Below is a small trained network, with its code and all its weights. Each question gives an input and a class and asks what happens when units are switched off, that is, made to give their printed mean instead of their output.

import numpy as np


def w(rows, s, z=0):
    codes = np.array(rows[::2]) - 128.0
    scale = np.full(codes.shape[1], s)
    scale[-1] = z or s
    return codes * scale


def f(y):
    return np.maximum(y, 0)


def log_softmax(a):
    a = a - a.max(-1, keepdims=True)
    return a - np.log(np.exp(a).sum(-1, keepdims=True))


def net(x, mask):
    res = np.array(x, float).reshape(1, 8) / 4 @ E
    y = f(res @ A[0][:, :-1].T + A[0][:, -1])
    res = res + np.where(mask, y, B[0][:, -1]) @ B[0][:, :-1]
    return log_softmax(res[-1] @ U[:, :-1].T + U[:, -1])


A, B = {}, {}
E = w([
[92,2,164,176,160,107],'x0',
[204,112,23,185,151,59],'x1',
[199,152,206,99,251,111],'x2',
[128,130,130,127,128,124],'x3',
[104,104,119,13,122,46],'x4',
[191,121,200,151,29,75],'x5',
[125,130,129,130,127,126],'x6',
[129,130,129,128,127,128],'x7',
],0.0084)
A[0] = w([
[122,125,122,140,75,116,113],'neuron 1',
[48,143,77,92,172,119,123],'neuron 2',
[133,93,132,122,109,166,79],'neuron 3',
[194,114,60,164,128,72,55],'neuron 4',
[118,105,116,93,106,117,106],'neuron 5',
[82,23,167,163,136,110,59],'neuron 6',
[100,132,108,118,161,145,51],'neuron 7',
[193,121,171,137,69,83,82],'neuron 8',
[156,116,158,103,83,119,120],'neuron 9',
[162,121,47,147,175,67,56],'neuron 10',
[106,118,102,132,93,135,33],'neuron 11',
[171,129,137,100,185,132,57],'neuron 12',
[115,89,170,147,118,101,117],'neuron 13',
[99,124,104,137,95,129,36],'neuron 14',
[177,130,173,108,169,116,45],'neuron 15',
[71,117,99,146,66,151,57],'neuron 16',
[83,115,74,137,94,146,75],'neuron 17',
[153,117,128,145,122,175,69],'neuron 18',
[85,134,84,136,31,141,91],'neuron 19',
[128,126,130,68,131,73,52],'neuron 20',
[92,144,186,115,129,151,49],'neuron 21',
[196,166,173,128,171,127,85],'neuron 22',
[52,141,215,84,121,178,76],'neuron 23',
[131,142,142,186,134,150,56],'neuron 24',
[104,49,113,157,129,112,123],'neuron 25',
[94,93,150,157,145,100,41],'neuron 26',
[78,131,150,100,102,165,102],'neuron 27',
[88,124,66,114,199,195,63],'neuron 28',
[161,135,193,115,204,150,84],'neuron 29',
[85,105,136,47,127,36,61],'neuron 30',
[137,167,92,114,109,140,162],'neuron 31',
[161,155,106,102,110,152,55],'neuron 32',
[112,126,102,132,97,144,69],'neuron 33',
[180,143,176,111,179,128,40],'neuron 34',
[155,253,121,82,79,129,52],'neuron 35',
[115,113,104,121,97,141,72],'neuron 36',
[124,101,125,121,130,122,251],'neuron 37',
[174,169,107,97,105,167,45],'neuron 38',
[154,147,169,240,130,203,79],'neuron 39',
[93,145,108,138,112,123,67],'neuron 40',
[99,148,183,121,107,131,68],'neuron 41',
[138,176,114,112,93,132,93],'neuron 42',
[120,55,156,141,132,120,54],'neuron 43',
[186,132,191,156,53,91,46],'neuron 44',
[101,131,75,103,181,153,45],'neuron 45',
[118,140,123,172,122,151,198],'neuron 46',
],0.014,0.016)
B[0] = w([
[110,93,174,115,128,115,155],'neuron 1',
[76,135,166,168,116,142,180],'neuron 2',
[142,135,117,147,151,101,131],'neuron 3',
[217,93,96,128,37,174,162],'neuron 4',
[114,154,131,88,117,99,145],'neuron 5',
[169,157,81,130,244,140,167],'neuron 6',
[92,76,129,159,122,144,132],'neuron 7',
[1,95,145,199,127,204,174],'neuron 8',
[79,139,135,141,118,165,169],'neuron 9',
[202,92,96,158,39,187,165],'neuron 10',
[135,95,166,121,123,68,130],'neuron 11',
[119,95,149,164,115,65,147],'neuron 12',
[146,157,126,133,180,152,159],'neuron 13',
[130,90,166,118,129,62,130],'neuron 14',
[125,96,137,147,128,83,150],'neuron 15',
[151,62,141,136,125,48,155],'neuron 16',
[128,66,133,148,151,81,152],'neuron 17',
[110,131,113,113,112,112,131],'neuron 18',
[141,48,151,141,161,59,185],'neuron 19',
[99,135,72,116,99,112,146],'neuron 20',
[195,105,109,138,77,130,146],'neuron 21',
[116,69,164,127,126,76,175],'neuron 22',
[245,68,50,170,58,182,194],'neuron 23',
[117,137,70,88,114,112,137],'neuron 24',
[168,159,137,114,195,149,169],'neuron 25',
[153,137,90,169,199,154,133],'neuron 26',
[183,133,125,163,81,148,164],'neuron 27',
[39,108,131,181,111,160,175],'neuron 28',
[124,83,137,134,120,76,186],'neuron 29',
[66,191,33,26,62,86,172],'neuron 30',
[156,158,170,100,196,139,185],'neuron 31',
[126,123,105,143,189,150,134],'neuron 32',
[127,100,128,107,142,100,134],'neuron 33',
[151,41,159,147,163,43,155],'neuron 34',
[171,138,78,140,243,142,187],'neuron 35',
[134,104,141,132,128,90,134],'neuron 36',
[148,182,253,100,130,140,248],'neuron 37',
[134,126,86,155,197,157,141],'neuron 38',
[71,195,14,24,69,74,185],'neuron 39',
[124,127,122,165,148,94,131],'neuron 40',
[150,122,129,144,106,160,149],'neuron 41',
[146,162,113,144,198,126,154],'neuron 42',
[142,137,69,135,220,143,143],'neuron 43',
[33,106,116,230,124,190,169],'neuron 44',
[44,96,117,196,128,186,148],'neuron 45',
[137,155,179,73,101,95,201],'neuron 46',
],0.0098,0.016)
U = w([
[109,51,139,119,108,39,69],'0',
[187,93,70,130,35,188,70],'1',
[2,114,114,164,101,186,102],'2',
[142,159,68,107,207,143,71],'3',
[57,168,27,41,55,70,115],'4',
[114,143,155,89,93,129,247],'5',
[115,147,157,101,92,126,238],'6',
],0.0098,0.015)

Each question gives the input, the list of numbers given to net, and the class t.
The units are the neurons (one row each of A and B). Each row of codes is followed by its name. A weight is (code - 128) times the scale printed after its matrix; where a second scale follows, it is the last column's (A, B and U).
mask holds one flag per neuron, in row order. A switched-off neuron (its flag False) gives its mean, the last column of its row in B, instead of its output. The means were averaged over made-up inputs and are rounded, as every weight is.
A unit's drop is (log p(t) with every unit on - log p(t) with that unit switched off) / (log p(t) with every unit on - log p(t) with every unit switched off).
The circuit of an input: a set's keep is (log p(t) with only the set's units on - log p(t) with every unit switched off) / (log p(t) with every unit on - log p(t) with every unit switched off). Starting from the 12 units with the biggest drops (on a tie, the unit counted first), units are removed one at a time, each time the one whose removal leaves the highest keep (on an exact tie, the one counted first), for as long as the keep stays at least 0.8.
circuit, biggest first: the units of the circuit, biggest drop first
top k neurons: the k neurons with the biggest drops, biggest first
drop of u: that unit's drop, to one decimal
input [6,5,-4,-1,7,-2,-4,7], class 4: circuit, biggest first => neuron 30
input [-2,-4,-2,3,6,5,-5,4], class 4: top 2 neurons => neuron 30; neuron 20
input [-8,-5,8,1,-6,3,-5,0], class 0: circuit, biggest first => neuron 22; neuron 34
input [4,-2,6,-6,4,-4,8,3], class 0: top 2 neurons => neuron 29; neuron 12
input [1,3,4,6,7,-7,1,5], class 2: top 3 neurons => neuron 2; neuron 45; neuron 39
input [4,-5,-4,-5,-3,-4,-8,3], class 1: top 2 neurons => neuron 23; neuron 27
input [2,-8,8,4,1,-6,-4,6], class 0: circuit, biggest first => neuron 29; neuron 34
input [1,0,4,-2,-4,6,5,6], class 2: top 2 neurons => neuron 44; neuron 8
input [-2,1,-4,-3,1,-6,1,2], class 2: top 3 neurons => neuron 28; neuron 2; neuron 45
input [-5,-5,-3,3,-3,7,-3,3], class 2: top 2 neurons => neuron 44; neuron 8
input [6,3,-2,-5,4,4,3,0], class 3: circuit, biggest first => neuron 6; neuron 25
input [8,-2,6,3,0,-6,2,-1], class 3: top 2 neurons => neuron 6; neuron 43
input [-3,8,-6,-1,6,-8,0,-8], class 1: top 2 neurons => neuron 10; neuron 4
input [1,8,-3,0,-2,1,1,-1], class 1: top neuron => neuron 4
input [8,8,-3,1,1,3,-4,-4], class 1: top 4 neurons => neuron 4; neuron 10; neuron 35; neuron 31
input [5,2,-5,-2,6,-1,-6,-4], class 4: top 4 neurons => neuron 30; neuron 31; neuron 35; neuron 5
input [-7,4,-7,-5,-5,-3,-5,6], class 0: top 3 neurons => neuron 19; neuron 16; neuron 17
input [6,-8,-3,-8,5,5,1,3], class 1: drop of neuron 23 => 0.8
input [4,0,-8,-1,4,-6,-2,2], class 0: drop of neuron 16 => 0.1
input [-8,-6,0,5,2,3,-5,8], class 3: drop of neuron 35 => 0.5
input [8,5,1,3,1,-6,-8,4], class 3: circuit, biggest first => neuron 6
